Below are the code and all the weights of a small trained network. Each question names an input and a target symbol and asks about switching units off, where a switched-off unit gives its printed mean instead of its output.

import numpy as np


def w(rows, s, z=0):
    codes = np.array(rows[::2]) - 128.0
    scale = np.full(codes.shape[1], s)
    scale[-1] = z or s
    return codes * scale


def norm(h):
    return h / np.sqrt((h * h).mean(-1, keepdims=True) + 1e-5)


def f(y):
    return np.maximum(y, 0)


def softmax(a):
    e = np.exp(a - a.max(-1, keepdims=True))
    return e / e.sum(-1, keepdims=True)


def log_softmax(a):
    a = a - a.max(-1, keepdims=True)
    return a - np.log(np.exp(a).sum(-1, keepdims=True))


def net(x, mask):
    ids = ['αβγδεηθξστψω'.index(c) for c in x.split()]
    T = len(ids)
    res = E[ids] + P[:T]
    u = 0
    for l in range(2):
        r = norm(res)
        for j in range(3):
            rows = slice(2 * j, 2 * j + 2)
            q, k, v = (r @ M[l][rows].T for M in (Q, K, V))
            z = softmax(np.where(np.tri(T) > 0, q @ k.T / 2**0.5, -1e9)) @ v
            o = O[l][rows]
            res = res + np.where(mask[u + j], z, o[:, -1]) @ o[:, :-1]
        u += 3
        y = f(norm(res) @ A[l][:, :-1].T + A[l][:, -1])
        res = res + np.where(mask[u : u + 16], y, B[l][:, -1]) @ B[l][:, :-1]
        u += 16
    return log_softmax(norm(res)[-1] @ U[:, :-1].T + U[:, -1])


Q, K, V, O, A, B = {}, {}, {}, {}, {}, {}
E = w([
[114,96,113,183],'α',
[123,63,117,184],'β',
[229,172,168,168],'γ',
[229,95,254,150],'δ',
[157,110,139,195],'ε',
[131,37,157,128],'η',
[45,80,21,108],'θ',
[196,194,146,77],'ξ',
[194,145,204,208],'σ',
[179,105,128,219],'τ',
[167,133,99,25],'ψ',
[133,105,77,116],'ω',
],0.011)
P = w([
[32,177,188,46],'0',
[195,61,84,176],'1',
[81,89,125,183],'2',
[2,65,168,17],'3',
[179,94,25,107],'4',
[81,103,102,184],'5',
[71,163,206,96],'6',
],0.0097)
Q[0] = w([
[145,52,211,156],'L0H0',
[130,190,32,144],'L0H0',
[185,165,165,179],'L0H1',
[103,158,97,239],'L0H1',
[230,92,154,75],'L0H2',
[2,219,224,203],'L0H2',
],0.0068)
K[0] = w([
[126,203,193,104],'L0H0',
[210,106,125,113],'L0H0',
[208,63,158,195],'L0H1',
[116,136,64,104],'L0H1',
[120,164,200,183],'L0H2',
[254,24,15,167],'L0H2',
],0.0076)
V[0] = w([
[117,209,119,59],'L0H0',
[49,145,161,3],'L0H0',
[96,200,185,119],'L0H1',
[117,106,215,109],'L0H1',
[131,116,54,139],'L0H2',
[232,157,152,79],'L0H2',
],0.0071)
O[0] = w([
[52,113,62,125,196],'L0H0',
[83,237,4,83,254],'L0H0',
[98,188,179,147,153],'L0H1',
[103,226,13,174,216],'L0H1',
[115,118,177,168,24],'L0H2',
[131,229,30,249,238],'L0H2',
],0.004,0.0027)
A[0] = w([
[141,188,245,234,123],'L0N0',
[91,95,32,66,107],'L0N1',
[53,158,171,2,216],'L0N2',
[186,202,143,100,169],'L0N3',
[72,140,173,251,33],'L0N4',
[164,154,157,199,91],'L0N5',
[56,125,212,61,254],'L0N6',
[197,112,214,188,56],'L0N7',
[118,214,29,69,185],'L0N8',
[10,122,166,108,115],'L0N9',
[127,117,70,71,61],'L0N10',
[13,63,27,135,124],'L0N11',
[93,99,232,163,136],'L0N12',
[61,191,78,146,74],'L0N13',
[100,71,31,195,101],'L0N14',
[142,108,139,203,131],'L0N15',
],0.008,0.0028)
B[0] = w([
[205,107,183,136,241],'L0N0',
[214,161,171,182,190],'L0N1',
[156,102,242,208,255],'L0N2',
[128,175,145,210,224],'L0N3',
[117,77,223,158,186],'L0N4',
[148,113,124,18,192],'L0N5',
[228,183,107,239,231],'L0N6',
[157,167,82,91,197],'L0N7',
[180,63,224,135,246],'L0N8',
[124,185,85,99,199],'L0N9',
[147,130,131,180,156],'L0N10',
[180,155,151,112,222],'L0N11',
[3,127,72,81,179],'L0N12',
[110,130,152,55,184],'L0N13',
[119,98,157,106,212],'L0N14',
[98,65,215,78,195],'L0N15',
],0.0043,0.0053)
Q[1] = w([
[240,117,2,146],'L1H0',
[186,213,195,203],'L1H0',
[146,150,75,149],'L1H1',
[48,203,174,137],'L1H1',
[116,72,92,120],'L1H2',
[101,138,113,158],'L1H2',
],0.008)
K[1] = w([
[28,218,7,32],'L1H0',
[254,136,129,139],'L1H0',
[148,154,129,96],'L1H1',
[122,109,140,189],'L1H1',
[239,160,207,241],'L1H2',
[114,160,191,188],'L1H2',
],0.0077)
V[1] = w([
[205,36,72,95],'L1H0',
[78,82,51,190],'L1H0',
[105,171,155,97],'L1H1',
[141,223,154,75],'L1H1',
[95,160,128,68],'L1H2',
[76,254,82,173],'L1H2',
],0.0095)
O[1] = w([
[172,2,223,165,111],'L1H0',
[183,152,56,190,2],'L1H0',
[148,198,140,177,140],'L1H1',
[119,57,63,122,186],'L1H1',
[133,101,195,30,85],'L1H2',
[193,147,154,148,95],'L1H2',
],0.0065,0.0077)
A[1] = w([
[120,85,159,138,113],'L1N0',
[176,147,152,109,182],'L1N1',
[100,202,172,235,137],'L1N2',
[171,66,88,138,78],'L1N3',
[92,54,184,114,160],'L1N4',
[91,140,161,123,201],'L1N5',
[140,85,106,90,62],'L1N6',
[98,250,88,155,101],'L1N7',
[70,242,247,124,101],'L1N8',
[72,129,174,84,162],'L1N9',
[137,150,182,173,156],'L1N10',
[178,190,123,101,253],'L1N11',
[110,102,156,89,144],'L1N12',
[146,118,133,71,153],'L1N13',
[89,95,126,150,69],'L1N14',
[161,117,139,155,112],'L1N15',
],0.012,0.0032)
B[1] = w([
[136,127,76,69,188],'L1N0',
[81,78,76,134,192],'L1N1',
[121,147,133,49,203],'L1N2',
[150,186,164,196,166],'L1N3',
[157,190,84,80,235],'L1N4',
[122,134,105,229,181],'L1N5',
[97,105,224,93,145],'L1N6',
[218,145,41,52,178],'L1N7',
[131,130,145,254,254],'L1N8',
[157,193,100,184,181],'L1N9',
[73,157,127,139,210],'L1N10',
[52,107,130,139,200],'L1N11',
[100,185,127,103,169],'L1N12',
[96,148,163,159,158],'L1N13',
[122,45,176,120,145],'L1N14',
[119,132,107,106,164],'L1N15',
],0.0074,0.0089)
U = w([
[115,236,109,189,253],'α',
[92,149,241,184,133],'β',
[72,96,156,99,76],'γ',
[214,115,166,115,11],'δ',
[85,68,91,131,136],'ε',
[127,164,196,52,87],'η',
[180,115,156,110,30],'θ',
[171,104,133,66,114],'ξ',
[210,76,93,197,74],'σ',
[169,57,144,167,130],'τ',
[41,129,122,92,55],'ψ',
[164,128,5,97,154],'ω',
],0.014,0.0025)

Each question gives the input, a string of symbols that net reads in full, and the target symbol t.
The units are the heads (2 rows each of Q, K, V and O) and the neurons (one row each of A and B). Each row of codes is followed by its name. A weight is (code - 128) times the scale printed after its matrix; where a second scale follows, it is the last column's (O, A, B and U).
mask holds one flag per unit, layer by layer, with each layer's heads first. A switched-off unit (its flag False) gives its mean, the last column of its rows in O or B, instead of its output. The means were averaged over made-up inputs and are rounded, as every weight is.
A unit's drop is (log p(t) with every unit on - log p(t) with that unit switched off) / (log p(t) with every unit on - log p(t) with every unit switched off).
The circuit of an input: a set's keep is (log p(t) with only the set's units on - log p(t) with every unit switched off) / (log p(t) with every unit on - log p(t) with every unit switched off). Starting from the 12 units with the biggest drops (on a tie, the unit counted first), units are removed one at a time, each time the one whose removal leaves the highest keep (on an exact tie, the one counted first), for as long as the keep stays at least 0.8.
units of the circuit, in order: the units of the circuit, biggest drop first
unit that matters most: the unit with the biggest drop
top k neurons: the k neurons with the biggest drops, biggest first
drop when u is switched off: that unit's drop, to one decimal
input ξ ω η, target ω: units of the circuit, in order	[L1N8; L1N4; L1N0]
input ξ ξ γ τ, target α: units of the circuit, in order	[L1N4]
input β σ δ θ, target α: top 3 neurons	[L1N9; L1N4; L0N2]
input α δ ξ ξ ξ, target η: units of the circuit, in order	[L1N8; L1H0; L0N8; L1N7]
input α ψ ξ ω η, target η: units of the circuit, in order	[L0H2; L1N6; L1N8; L1N3]
input δ α δ ξ α η, target ω: units of the circuit, in order	[L1N4; L1N8]
input ξ α δ, target η: top 2 neurons	[L1N8; L1N4]
input θ α ξ ξ β, target ψ: top 4 neurons	[L0N2; L0N6; L0N11; L0N8]
input η ω β α δ τ, target τ: top 2 neurons	[L1N2; L1N7]
input ξ ξ δ, target η: top 3 neurons	[L1N8; L1N4; L0N0]
input δ δ δ ξ η β, target ε: top 2 neurons	[L1N8; L1N14]
input ξ δ α ξ α σ, target β: top 4 neurons	[L0N4; L1N7; L0N0; L0N9]
input α β ξ α τ, target η: top 4 neurons	[L0N6; L1N8; L1N6; L0N2]
input τ σ ξ η ψ α, target ψ: top 3 neurons	[L1N8; L1N4; L0N2]
input β δ ξ α δ σ, target β: top 4 neurons	[L0N4; L1N7; L0N0; L0N6]
input δ δ ξ τ, target α: unit that matters most	L1N4
input ξ ε ξ ξ δ β, target ε: top 4 neurons	[L1N14; L1N8; L1N7; L0N2]
input δ δ ξ ξ γ γ, target δ: top 3 neurons	[L1N8; L0N0; L1N11]
input δ ξ ξ σ ξ ξ η, target α: drop when L1N9 is switched off	0.1
input ξ δ ψ η δ, target ω: drop when L1H0 is switched off	1.4
input ξ δ δ η, target α: drop when L1N2 is switched off	0.0
input η β γ η σ, target δ: unit that matters most	L0N2
